Below is a small trained network, with its code and all its weights. Each question gives an input and a class and asks what happens when units are switched off, that is, made to give their printed mean instead of their output.

import numpy as np


def w(rows, s, z=0):
    codes = np.array(rows[::2]) - 128.0
    scale = np.full(codes.shape[1], s)
    scale[-1] = z or s
    return codes * scale


def f(y):
    return np.maximum(y, 0)


def log_softmax(a):
    a = a - a.max(-1, keepdims=True)
    return a - np.log(np.exp(a).sum(-1, keepdims=True))


def net(x, mask):
    res = np.array(x, float).reshape(1, 6) / 4 @ E
    y = f(res @ A[0][:, :-1].T + A[0][:, -1])
    res = res + np.where(mask, y, B[0][:, -1]) @ B[0][:, :-1]
    return log_softmax(res[-1] @ U[:, :-1].T + U[:, -1])


A, B = {}, {}
E = w([
[161,130,74,23,103,105,209,174],'x0',
[95,51,179,89,44,249,97,163],'x1',
[78,75,96,66,178,92,54,96],'x2',
[254,75,46,164,148,148,58,143],'x3',
[117,214,103,94,151,149,52,200],'x4',
[40,132,34,176,6,128,113,110],'x5',
],0.0087)
A[0] = w([
[48,35,104,79,198,105,50,78,98],'neuron 0',
[144,114,43,31,74,115,200,158,3],'neuron 1',
[135,126,217,175,181,145,83,109,56],'neuron 2',
[134,15,174,197,124,101,183,55,50],'neuron 3',
[68,129,135,247,106,134,66,107,68],'neuron 4',
[182,115,203,78,190,124,142,138,19],'neuron 5',
[80,127,30,158,41,106,123,118,58],'neuron 6',
[185,196,175,230,83,193,179,152,168],'neuron 7',
[158,111,182,116,171,122,129,140,33],'neuron 8',
[109,223,145,145,151,170,48,177,195],'neuron 9',
[108,62,192,96,82,218,95,150,11],'neuron 10',
[120,168,117,174,178,68,144,100,115],'neuron 11',
[187,98,111,165,130,162,86,121,82],'neuron 12',
[205,83,69,135,117,148,93,140,35],'neuron 13',
[24,170,221,95,125,121,164,114,47],'neuron 14',
],0.014,0.005)
B[0] = w([
[112,139,230,117,24,53,149,165,229],'neuron 0',
[246,87,188,79,145,164,61,80,225],'neuron 1',
[188,124,168,131,159,203,152,99,197],'neuron 2',
[88,129,45,19,147,117,42,165,222],'neuron 3',
[231,112,176,107,160,206,125,92,229],'neuron 4',
[47,181,162,141,153,202,144,96,211],'neuron 5',
[18,202,147,149,187,184,182,121,235],'neuron 6',
[92,126,224,110,48,44,139,155,251],'neuron 7',
[105,176,143,150,141,183,141,127,174],'neuron 8',
[93,107,61,30,143,109,68,132,231],'neuron 9',
[161,219,86,163,224,63,161,92,235],'neuron 10',
[169,154,84,171,172,80,153,108,215],'neuron 11',
[127,46,100,178,101,134,136,143,193],'neuron 12',
[103,66,74,196,92,127,166,162,204],'neuron 13',
[136,7,69,211,82,147,141,170,245],'neuron 14',
],0.019,0.014)
U = w([
[63,155,154,114,165,222,153,120,44],'0',
[215,92,172,78,168,187,111,125,254],'1',
[126,53,71,173,111,135,140,160,84],'2',
[118,137,192,83,95,51,136,155,105],'3',
[181,179,75,145,215,24,154,105,219],'4',
[92,118,62,1,154,125,58,156,218],'5',
[137,151,103,69,95,123,83,86,96],'6',
[141,193,85,123,35,130,73,38,42],'7',
],0.0084,0.0048)

Each question gives the input, the list of numbers given to net, and the class t.
The units are the neurons (one row each of A and B). Each row of codes is followed by its name. A weight is (code - 128) times the scale printed after its matrix; where a second scale follows, it is the last column's (A, B and U).
mask holds one flag per neuron, in row order. A switched-off neuron (its flag False) gives its mean, the last column of its row in B, instead of its output. The means were averaged over made-up inputs and are rounded, as every weight is.
A unit's drop is (log p(t) with every unit on - log p(t) with that unit switched off) / (log p(t) with every unit on - log p(t) with every unit switched off).
The circuit of an input: a set's keep is (log p(t) with only the set's units on - log p(t) with every unit switched off) / (log p(t) with every unit on - log p(t) with every unit switched off). Starting from the 12 units with the biggest drops (on a tie, the unit counted first), units are removed one at a time, each time the one whose removal leaves the highest keep (on an exact tie, the one counted first), for as long as the keep stays at least 0.8.
circuit, biggest first: the units of the circuit, biggest drop first
unit that matters most: the unit with the biggest drop
k most important neurons: the k neurons with the biggest drops, biggest first
drop of u: that unit's drop, to one decimal
input [-2,-8,8,-8,6,2], class 2: 2 most important neurons => [neuron 14; neuron 7]
input [1,2,5,1,-7,5], class 5: circuit, biggest first => [neuron 3]
input [-1,3,-8,-7,0,-4], class 3: 3 most important neurons => [neuron 7; neuron 13; neuron 12]
input [0,5,-7,-6,3,6], class 3: 2 most important neurons => [neuron 7; neuron 5]
input [-6,-3,7,0,-8,8], class 0: 4 most important neurons => [neuron 6; neuron 4; neuron 9; neuron 7]
input [5,-6,-6,-2,0,0], class 3: 4 most important neurons => [neuron 10; neuron 7; neuron 4; neuron 2]
input [5,-6,-8,-1,8,2], class 3: 3 most important neurons => [neuron 7; neuron 3; neuron 10]
input [-5,-4,0,-2,6,-1], class 5: 2 most important neurons => [neuron 9; neuron 10]
input [5,-2,6,0,-6,3], class 3: 3 most important neurons => [neuron 0; neuron 9; neuron 4]
input [4,-1,2,-5,-5,2], class 2: 4 most important neurons => [neuron 14; neuron 9; neuron 4; neuron 2]
input [-5,5,-6,5,-1,5], class 3: 2 most important neurons => [neuron 7; neuron 14]
input [-4,8,-2,-4,5,-7], class 4: 2 most important neurons => [neuron 10; neuron 6]
input [-2,7,-3,-7,4,-4], class 2: 2 most important neurons => [neuron 14; neuron 11]
input [-2,-3,0,0,-6,3], class 5: unit that matters most => neuron 3
input [7,-2,7,7,7,7], class 0: 2 most important neurons => [neuron 6; neuron 3]
input [7,-5,-5,-6,-1,-3], class 1: drop of neuron 10 => 0.3
input [0,-2,-4,1,-7,-8], class 0: drop of neuron 5 => 1.3
input [-4,1,-2,-2,8,4], class 5: drop of neuron 3 => 0.0
